Below are the code and all the weights of a small trained network. Each question names an input and a target symbol and asks about switching units off, where a switched-off unit gives its printed mean instead of its output.

import numpy as np


def w(rows, s, z=0):
    codes = np.array(rows[::2]) - 128.0
    scale = np.full(codes.shape[1], s)
    scale[-1] = z or s
    return codes * scale


def f(y):
    return y / 2 * (1 + np.tanh(0.7978845608 * (y + 0.044715 * y**3)))


def softmax(a):
    e = np.exp(a - a.max(-1, keepdims=True))
    return e / e.sum(-1, keepdims=True)


def log_softmax(a):
    a = a - a.max(-1, keepdims=True)
    return a - np.log(np.exp(a).sum(-1, keepdims=True))


def net(x, mask):
    ids = ['βεηξσφψ'.index(c) for c in x.split()]
    T = len(ids)
    res = E[ids] + P[:T]
    r = res
    for j in range(2):
        rows = slice(2 * j, 2 * j + 2)
        q, k, v = (r @ M[0][rows].T for M in (Q, K, V))
        z = softmax(np.where(np.tri(T) > 0, q @ k.T / 2**0.5, -1e9)) @ v
        o = O[0][rows]
        res = res + np.where(mask[j], z, o[:, -1]) @ o[:, :-1]
    y = f(res @ A[0][:, :-1].T + A[0][:, -1])
    res = res + np.where(mask[2:6], y, B[0][:, -1]) @ B[0][:, :-1]
    return log_softmax(res[-1] @ U[:, :-1].T + U[:, -1])


Q, K, V, O, A, B = {}, {}, {}, {}, {}, {}
E = w([
[187,61,3,155,121,125,121],'β',
[143,244,81,3,112,152,105],'ε',
[175,106,102,119,122,143,106],'η',
[153,189,123,137,49,153,79],'ξ',
[129,189,170,181,186,74,119],'σ',
[182,99,68,94,131,64,135],'φ',
[138,158,104,145,133,87,236],'ψ',
],0.018)
P = w([
[243,232,28,228,153,119,173],'0',
[177,152,40,215,142,134,111],'1',
[71,150,50,195,156,134,82],'2',
[62,254,199,214,218,127,180],'3',
[118,199,148,175,202,168,249],'4',
[152,148,163,136,166,146,230],'5',
[173,137,141,116,142,138,206],'6',
[153,155,161,123,137,99,111],'7',
],0.0066)
Q[0] = w([
[131,114,101,145,165,34,126],'h0',
[243,153,47,165,241,94,134],'h0',
[202,152,152,176,163,72,187],'h1',
[71,50,124,136,1,246,154],'h1',
],0.0067)
K[0] = w([
[133,57,149,138,100,146,166],'h0',
[84,130,165,77,124,120,161],'h0',
[58,89,153,166,125,138,216],'h1',
[140,163,88,248,126,182,115],'h1',
],0.012)
V[0] = w([
[163,61,81,194,89,241,176],'h0',
[114,185,114,152,127,170,254],'h0',
[22,87,160,151,155,134,199],'h1',
[104,235,239,173,117,184,47],'h1',
],0.0059)
O[0] = w([
[188,169,117,80,54,26,120,84],'h0',
[10,70,121,217,93,127,145,202],'h0',
[151,122,64,145,110,67,114,30],'h1',
[129,165,147,209,127,163,119,3],'h1',
],0.011,0.006)
A[0] = w([
[155,112,177,137,23,210,110,138],'n0',
[159,72,176,74,248,143,188,191],'n1',
[2,138,100,77,140,97,200,250],'n2',
[59,104,82,74,181,228,100,18],'n3',
],0.0071,0.0018)
B[0] = w([
[109,93,88,72,101,143,76,139],'n0',
[133,175,7,92,222,57,68,227],'n1',
[113,94,153,152,119,59,103,254],'n2',
[210,160,217,59,157,71,229,166],'n3',
],0.011,0.007)
U = w([
[189,177,93,111,82,112,126,1],'β',
[132,154,147,40,135,149,178,113],'ε',
[207,156,115,118,104,126,101,59],'η',
[36,200,27,58,63,202,100,248],'ξ',
[255,147,137,195,173,148,102,174],'σ',
[229,102,122,101,216,89,11,130],'φ',
[81,82,164,86,76,70,105,155],'ψ',
],0.0061,0.0027)

Each question gives the input, a string of symbols that net reads in full, and the target symbol t.
The units are the heads (2 rows each of Q, K, V and O) and the neurons (one row each of A and B). Each row of codes is followed by its name. A weight is (code - 128) times the scale printed after its matrix; where a second scale follows, it is the last column's (O, A, B and U).
mask holds one flag per unit, heads first, then neurons. A switched-off unit (its flag False) gives its mean, the last column of its rows in O or B, instead of its output. The means were averaged over made-up inputs and are rounded, as every weight is.
A unit's drop is (log p(t) with every unit on - log p(t) with that unit switched off) / (log p(t) with every unit on - log p(t) with every unit switched off).
The circuit of an input: a set's keep is (log p(t) with only the set's units on - log p(t) with every unit switched off) / (log p(t) with every unit on - log p(t) with every unit switched off). Starting from all 6 units, units are removed one at a time, each time the one whose removal leaves the highest keep (on an exact tie, the one counted first), for as long as the keep stays at least 0.8.
units of the circuit, in order: the units of the circuit, biggest drop first
k most important neurons: the k neurons with the biggest drops, biggest first
heads that matter: for each layer, one digit per head in row order, 1 if its drop is at least 0.15 and else 0, layers parted by /
drop when u is switched off: that unit's drop, to one decimal
input σ ε ε σ σ σ σ, target σ: heads that matter : 01
input φ ψ σ ξ φ ψ, target ψ: units of the circuit, in order : h0, n2
input β ψ σ, target ψ: units of the circuit, in order : h0, n1
input ε ε ψ η σ φ ε, target ε: units of the circuit, in order : n3, h0
input σ σ ε ξ ξ φ ξ, target ξ: 3 most important neurons : n0, n2, n3
input φ φ ε, target ε: heads that matter : 00
input φ ψ ψ β, target ψ: heads that matter : 10
input ψ ψ φ σ, target ψ: units of the circuit, in order : h0, n2, n1
input φ φ ξ φ φ ψ, target ψ: most important neuron : n2
input σ σ σ, target σ: units of the circuit, in order : h1, n1
input η φ ε φ σ ψ φ, target ψ: drop when h0 is switched off : 1.2
input ξ σ φ ξ σ ξ, target ξ: drop when h0 is switched off : 0.0
input φ ψ φ φ φ φ ψ β, target ψ: drop when n1 is switched off : 0.4
